[[ -8.4 -23.6 -31.9   6.9  -5.4]
 [ 14.2 -18.7  -0.2  46.7 -22.7]
 [ 16.3  28.4  -6.3  18.9  12.3]
 [ -9.8   8.1   6.0  -0.7 -27.7]
 [-18.9   7.9 -17.8  -5.6  13.1]]
->
[[-18.7  -0.2]
 [ 28.4  -6.3]]

[[-55.7  -6.9 -30.4  22.7]
 [-15.1  -5.9  -7.3 -26.4]
 [-43.1 -12.7 -28.9   3.9]]
->
[[ -5.9  -7.3]
 [-12.7 -28.9]]

[[ 56.6  -5.3  25.7  38.6 -25.1]
 [ 32.1 -12.2   2.1 -31.6   1.5]
 [  7.3  30.9 -21.3 -23.8  11.1]
 [ 17.1  25.2 -12.1 -10.7   6.3]
 [-18.6  23.4  42.0   7.5  25.4]]
->
[[-12.2   2.1]
 [ 30.9 -21.3]]

[[ 35.6  -6.4 -45.3]
 [ 11.5  -3.3 -16.5]
 [-10.3  -8.8  -9.9]
 [ 15.5  16.7  21.7]]
->
[[ -3.3 -16.5]
 [ -8.8  -9.9]]

[[-16.3  25.6   4.8]
 [ 27.8 -16.0 -26.5]
 [-11.0  -6.2 -14.5]
 [ 10.9  37.2  51.5]]
->
[[-16.0 -26.5]
 [ -6.2 -14.5]]

[[-38.0  49.2 -11.4]
 [ 55.6  46.4  -6.3]
 [-14.4 -54.0  45.8]]
->
[[ 46.4  -6.3]
 [-54.0  45.8]]
---
[[  9.3   0.0 -43.3]
 [ 13.5  35.2  25.6]
 [  6.8   5.5 -10.6]
 [  0.8  -8.1  -1.0]
 [ 13.6  36.8  29.9]
 [ -4.0 -23.8 -10.0]
 [ 11.6  19.1 -10.6]
 [  7.7  -4.6 -44.3]]
->
[[ 13.6  36.8  29.9]
 [ 13.5  35.2  25.6]
 [ 11.6  19.1 -10.6]
 [  6.8   5.5 -10.6]
 [  9.3   0.0 -43.3]
 [  7.7  -4.6 -44.3]
 [  0.8  -8.1  -1.0]
 [ -4.0 -23.8 -10.0]]

[[-17.5  15.4  10.7   6.0  22.1  -8.1  -6.2   1.0  -8.3  12.0]
 [ -2.6   7.9  34.6  12.8  12.2  20.5   6.4  10.9   8.0   9.7]
 [  0.2 -12.0   1.5  -8.8 -23.3 -16.6  25.9  -0.5  -1.9   6.7]
 [ -2.9 -12.5  24.3  -3.2   0.0  21.2  30.4   2.7   1.4  13.2]
 [  6.7 -13.3   3.3 -11.7  -9.7  -1.1   3.0  28.3  -5.7  37.0]
 [  9.6  -5.6 -21.3 -16.7  30.6   5.2  -4.0 -20.6 -25.4 -17.5]
 [ -8.7 -20.5  54.6 -24.0 -23.7  -1.0   0.3  11.9  -9.7   9.8]
 [-51.7  -9.7   7.0 -18.3   8.2 -23.2  11.4   7.5  34.0  19.0]
 [ 24.2  -3.8 -25.4 -13.4   7.7 -13.6   3.9  11.2  15.8   5.2]]
->
[[-17.5  15.4  10.7   6.0  22.1  -8.1  -6.2   1.0  -8.3  12.0]
 [ -2.6   7.9  34.6  12.8  12.2  20.5   6.4  10.9   8.0   9.7]
 [ 24.2  -3.8 -25.4 -13.4   7.7 -13.6   3.9  11.2  15.8   5.2]
 [  9.6  -5.6 -21.3 -16.7  30.6   5.2  -4.0 -20.6 -25.4 -17.5]
 [-51.7  -9.7   7.0 -18.3   8.2 -23.2  11.4   7.5  34.0  19.0]
 [  0.2 -12.0   1.5  -8.8 -23.3 -16.6  25.9  -0.5  -1.9   6.7]
 [ -2.9 -12.5  24.3  -3.2   0.0  21.2  30.4   2.7   1.4  13.2]
 [  6.7 -13.3   3.3 -11.7  -9.7  -1.1   3.0  28.3  -5.7  37.0]
 [ -8.7 -20.5  54.6 -24.0 -23.7  -1.0   0.3  11.9  -9.7   9.8]]

[[-32.5   3.2   3.4   8.9   3.4  -5.4  14.4  -6.4]
 [-17.5  41.7   7.9 -14.7   1.9 -12.7   9.8 -10.3]
 [  8.2  56.1  17.6 -26.2  12.9 -21.0  30.0  -8.4]
 [ -4.8  -8.3 -15.8   4.0   0.4   0.4   2.4  -2.3]
 [ 15.4 -13.4  -0.8  17.4   0.3  14.1   8.5   4.4]]
->
[[  8.2  56.1  17.6 -26.2  12.9 -21.0  30.0  -8.4]
 [-17.5  41.7   7.9 -14.7   1.9 -12.7   9.8 -10.3]
 [-32.5   3.2   3.4   8.9   3.4  -5.4  14.4  -6.4]
 [ -4.8  -8.3 -15.8   4.0   0.4   0.4   2.4  -2.3]
 [ 15.4 -13.4  -0.8  17.4   0.3  14.1   8.5   4.4]]

[[-31.7  26.8 -20.3 -40.9 -17.7 -35.9 -23.5  21.0]
 [-28.1  19.9 -17.6 -39.3 -18.4 -33.0 -22.2  15.6]
 [-46.7  33.3 -33.3 -53.7 -33.6 -50.8 -39.9  27.3]
 [-29.9  20.9 -19.2 -31.0 -20.1 -30.8 -25.4  19.4]]
->
[[-46.7  33.3 -33.3 -53.7 -33.6 -50.8 -39.9  27.3]
 [-31.7  26.8 -20.3 -40.9 -17.7 -35.9 -23.5  21.0]
 [-29.9  20.9 -19.2 -31.0 -20.1 -30.8 -25.4  19.4]
 [-28.1  19.9 -17.6 -39.3 -18.4 -33.0 -22.2  15.6]]

[[-19.5 -46.4  -8.3   4.3   2.8  11.6  17.4  46.0  44.5  36.6 -10.1 -18.7
   11.5 -11.3  -7.9 -40.9]
 [ 29.5   9.7  23.1  16.4  34.6   8.8   7.0 -31.5 -15.1 -27.3 -45.8  13.0
   30.5  31.1 -32.6 -10.5]
 [-20.4 -20.8  -7.1  44.4  42.2 -15.7   1.9  43.2 -33.9  11.1  20.3  -0.1
   29.2  19.8  38.3 -44.6]
 [ 44.0 -12.4 -40.0  -6.5 -29.2 -43.7 -41.6 -31.1 -31.8 -46.8  41.2 -46.8
   -3.6 -32.6  43.3 -23.3]
 [-14.5  19.0 -46.6 -25.0  34.6  13.0 -44.7 -41.8  39.0 -44.1 -34.6 -35.8
  -21.9  -6.4 -12.0   2.2]
 [-10.8  -0.6 -37.6   8.7  11.7   1.5 -22.9 -42.0 -43.3  39.7 -33.9  42.1
   41.8  -6.5  33.9  10.5]]
->
[[-14.5  19.0 -46.6 -25.0  34.6  13.0 -44.7 -41.8  39.0 -44.1 -34.6 -35.8
  -21.9  -6.4 -12.0   2.2]
 [ 29.5   9.7  23.1  16.4  34.6   8.8   7.0 -31.5 -15.1 -27.3 -45.8  13.0
   30.5  31.1 -32.6 -10.5]
 [-10.8  -0.6 -37.6   8.7  11.7   1.5 -22.9 -42.0 -43.3  39.7 -33.9  42.1
   41.8  -6.5  33.9  10.5]
 [ 44.0 -12.4 -40.0  -6.5 -29.2 -43.7 -41.6 -31.1 -31.8 -46.8  41.2 -46.8
   -3.6 -32.6  43.3 -23.3]
 [-20.4 -20.8  -7.1  44.4  42.2 -15.7   1.9  43.2 -33.9  11.1  20.3  -0.1
   29.2  19.8  38.3 -44.6]
 [-19.5 -46.4  -8.3   4.3   2.8  11.6  17.4  46.0  44.5  36.6 -10.1 -18.7
   11.5 -11.3  -7.9 -40.9]]

[[-40.1   7.3 -24.2  34.1 -58.5 -18.2 -20.2   4.8 -42.1 -35.4 -40.0  -6.1
   43.5   9.6   9.2]
 [ -5.9  11.1   7.9  -5.9  12.5 -22.3  27.5   4.1  25.7  -0.5  30.7  -0.4
  -28.1  -4.3  -3.9]]
->
[[ -5.9  11.1   7.9  -5.9  12.5 -22.3  27.5   4.1  25.7  -0.5  30.7  -0.4
  -28.1  -4.3  -3.9]
 [-40.1   7.3 -24.2  34.1 -58.5 -18.2 -20.2   4.8 -42.1 -35.4 -40.0  -6.1
   43.5   9.6   9.2]]
